Here is a tiny trained network, its code and every weight. The questions are about switching its units off for an input and a target symbol, where a switched-off unit gives its printed mean instead of its output.

import numpy as np


def w(rows, s, z=0):
    codes = np.array(rows[::2]) - 128.0
    scale = np.full(codes.shape[1], s)
    scale[-1] = z or s
    return codes * scale


def norm(h):
    return h / np.sqrt((h * h).mean(-1, keepdims=True) + 1e-5)


def f(y):
    return np.maximum(y, 0)


def softmax(a):
    e = np.exp(a - a.max(-1, keepdims=True))
    return e / e.sum(-1, keepdims=True)


def log_softmax(a):
    a = a - a.max(-1, keepdims=True)
    return a - np.log(np.exp(a).sum(-1, keepdims=True))


def net(x, mask):
    ids = ['αβδεηλφψω'.index(c) for c in x.split()]
    T = len(ids)
    res = E[ids] + P[:T]
    u = 0
    for l in range(2):
        q, k, v = (norm(res) @ M[l].T for M in (Q, K, V))
        z = softmax(np.where(np.tri(T) > 0, q @ k.T / 2**0.5, -1e9)) @ v
        res = res + np.where(mask[u], z, O[l][:, -1]) @ O[l][:, :-1]
        u += 1
        y = f(norm(res) @ A[l][:, :-1].T + A[l][:, -1])
        res = res + np.where(mask[u : u + 4], y, B[l][:, -1]) @ B[l][:, :-1]
        u += 4
    return log_softmax(norm(res)[-1] @ U[:, :-1].T + U[:, -1])


Q, K, V, O, A, B = {}, {}, {}, {}, {}, {}
E = w([
[162,149,117,193,212,92],'α',
[187,138,120,164,121,104],'β',
[181,73,169,100,49,90],'δ',
[91,115,31,129,128,176],'ε',
[163,174,82,156,248,59],'η',
[75,52,137,74,129,83],'λ',
[161,132,228,136,126,9],'φ',
[89,149,98,33,93,94],'ψ',
[46,255,99,190,168,97],'ω',
],0.01)
P = w([
[106,104,162,95,68,205],'0',
[166,145,160,69,151,147],'1',
[67,78,47,205,59,65],'2',
[101,153,156,65,180,131],'3',
[201,143,134,92,161,124],'4',
[91,85,46,196,85,30],'5',
[121,164,159,60,211,127],'6',
[194,145,119,108,162,113],'7',
[111,106,47,177,111,10],'8',
[121,158,174,66,221,138],'9',
[185,138,128,109,144,113],'10',
[121,110,58,163,102,21],'11',
[104,152,138,75,213,122],'12',
[194,116,161,92,104,136],'13',
],0.011)
Q[0] = w([
[74,87,33,255,43,28],'0.h0',
[164,126,107,162,85,140],'0.h0',
],0.0094)
K[0] = w([
[88,123,208,191,95,254],'0.h0',
[145,179,152,161,182,168],'0.h0',
],0.0087)
V[0] = w([
[153,197,60,59,86,66],'0.h0',
[253,183,49,189,54,186],'0.h0',
],0.0059)
O[0] = w([
[128,171,28,10,61,19,242],'0.h0',
[205,175,57,178,83,203,4],'0.h0',
],0.011,0.0018)
A[0] = w([
[73,198,103,162,204,43,141],'0.n0',
[125,21,89,1,194,214,3],'0.n1',
[22,181,85,72,104,204,186],'0.n2',
[188,54,88,149,163,107,60],'0.n3',
],0.0059,0.0016)
B[0] = w([
[180,103,138,98,134,106,255],'0.n0',
[62,49,85,146,89,184,165],'0.n1',
[2,165,168,138,116,171,156],'0.n2',
[121,150,170,109,149,214,165],'0.n3',
],0.0099,0.0052)
Q[1] = w([
[165,90,70,220,81,110],'1.h0',
[170,192,174,2,115,241],'1.h0',
],0.0098)
K[1] = w([
[112,99,134,120,122,246],'1.h0',
[158,156,34,95,151,37],'1.h0',
],0.012)
V[1] = w([
[191,2,95,79,134,159],'1.h0',
[198,130,192,149,63,72],'1.h0',
],0.0091)
O[1] = w([
[200,7,16,65,148,103,254],'1.h0',
[167,99,207,242,57,56,163],'1.h0',
],0.012,0.004)
A[1] = w([
[129,246,191,116,138,128,77],'1.n0',
[182,152,90,173,87,149,69],'1.n1',
[98,162,179,100,134,124,95],'1.n2',
[159,102,111,99,217,166,255],'1.n3',
],0.013,0.007)
B[1] = w([
[98,78,18,235,181,95,151],'1.n0',
[183,254,192,72,20,60,145],'1.n1',
[75,164,34,192,100,66,146],'1.n2',
[122,141,153,161,112,182,254],'1.n3',
],0.011,0.0095)
U = w([
[141,119,205,175,121,204,237],'α',
[161,211,125,131,38,167,99],'β',
[184,57,89,173,72,134,16],'δ',
[117,154,119,108,92,218,253],'ε',
[169,128,65,66,159,170,164],'η',
[77,49,195,89,194,137,124],'λ',
[94,118,249,161,130,74,47],'φ',
[80,215,119,24,118,106,87],'ψ',
[69,184,135,160,133,104,216],'ω',
],0.012,0.0037)

Each question gives the input, a string of symbols that net reads in full, and the target symbol t.
The units are the heads (2 rows each of Q, K, V and O) and the neurons (one row each of A and B). Each row of codes is followed by its name. A weight is (code - 128) times the scale printed after its matrix; where a second scale follows, it is the last column's (O, A, B and U).
mask holds one flag per unit, layer by layer, with each layer's heads first. A switched-off unit (its flag False) gives its mean, the last column of its rows in O or B, instead of its output. The means were averaged over made-up inputs and are rounded, as every weight is.
A unit's drop is (log p(t) with every unit on - log p(t) with that unit switched off) / (log p(t) with every unit on - log p(t) with every unit switched off).
The circuit of an input: a set's keep is (log p(t) with only the set's units on - log p(t) with every unit switched off) / (log p(t) with every unit on - log p(t) with every unit switched off). Starting from all 10 units, units are removed one at a time, each time the one whose removal leaves the highest keep (on an exact tie, the one counted first), for as long as the keep stays at least 0.8.
units of the circuit, in order: the units of the circuit, biggest drop first
unit that matters most: the unit with the biggest drop
k most important neurons: the k neurons with the biggest drops, biggest first
top k neurons in layer l: the k neurons of layer l with the biggest drops, biggest first
drop when u is switched off: that unit's drop, to one decimal
input ε δ ω ω β α ψ λ α ε φ δ, target ε: units of the circuit, in order : 1.h0, 0.h0, 0.n2, 1.n3
input φ ε β ε η δ δ δ η ε α η, target φ: unit that matters most : 0.h0
input β η ψ α λ δ ω η η, target β: units of the circuit, in order : 0.h0, 1.n1
input η φ δ ω ε λ λ φ α φ λ λ φ α, target φ: units of the circuit, in order : 1.h0, 0.h0
input λ δ λ η β β, target λ: units of the circuit, in order : 0.h0, 1.h0
input ψ ω η δ ψ η α ω η, target ψ: units of the circuit, in order : 1.h0, 0.n2, 0.h0
input ω η η η η α ω η φ, target ω: units of the circuit, in order : 1.h0, 1.n0
input β φ ω δ α η η δ α, target β: units of the circuit, in order : 0.h0, 1.n1
input φ η δ λ α, target α: top 2 neurons in layer 0 : 0.n3, 0.n1
input λ λ δ η, target λ: units of the circuit, in order : 0.h0, 1.n3
input η η φ, target η: units of the circuit, in order : 1.h0, 0.n1
input β δ η η λ η ω δ δ η ψ δ, target β: units of the circuit, in order : 0.h0, 1.n1
input φ η δ λ δ ψ ω λ δ δ η α, target φ: units of the circuit, in order : 0.h0, 1.h0
input η β δ ω δ δ, target η: unit that matters most : 1.h0
input ψ δ β η η η η α ε α ε α, target ψ: top 2 neurons in layer 0 : 0.n2, 0.n0
input η λ η ε η λ ε, target λ: top 2 neurons in layer 0 : 0.n0, 0.n2
input ψ δ φ, target ψ: units of the circuit, in order : 1.h0, 0.n2, 0.n1
input δ ω η ε δ ψ β, target ψ: 2 most important neurons : 0.n2, 0.n0
input λ β δ φ β δ δ, target δ: 2 most important neurons : 0.n2, 1.n1
input α η α β δ α η β ψ η, target ψ: unit that matters most : 0.h0
input δ φ β β η λ β β ω λ, target ω: 2 most important neurons : 1.n2, 0.n0
input η ε δ λ φ α, target η: drop when 0.h0 is switched off : 0.1
input ω α β δ ψ ε λ η φ ω δ δ, target ω: drop when 1.n3 is switched off : 0.0
input η α φ ε η φ ε δ β β β λ, target η: drop when 0.h0 is switched off : 0.3
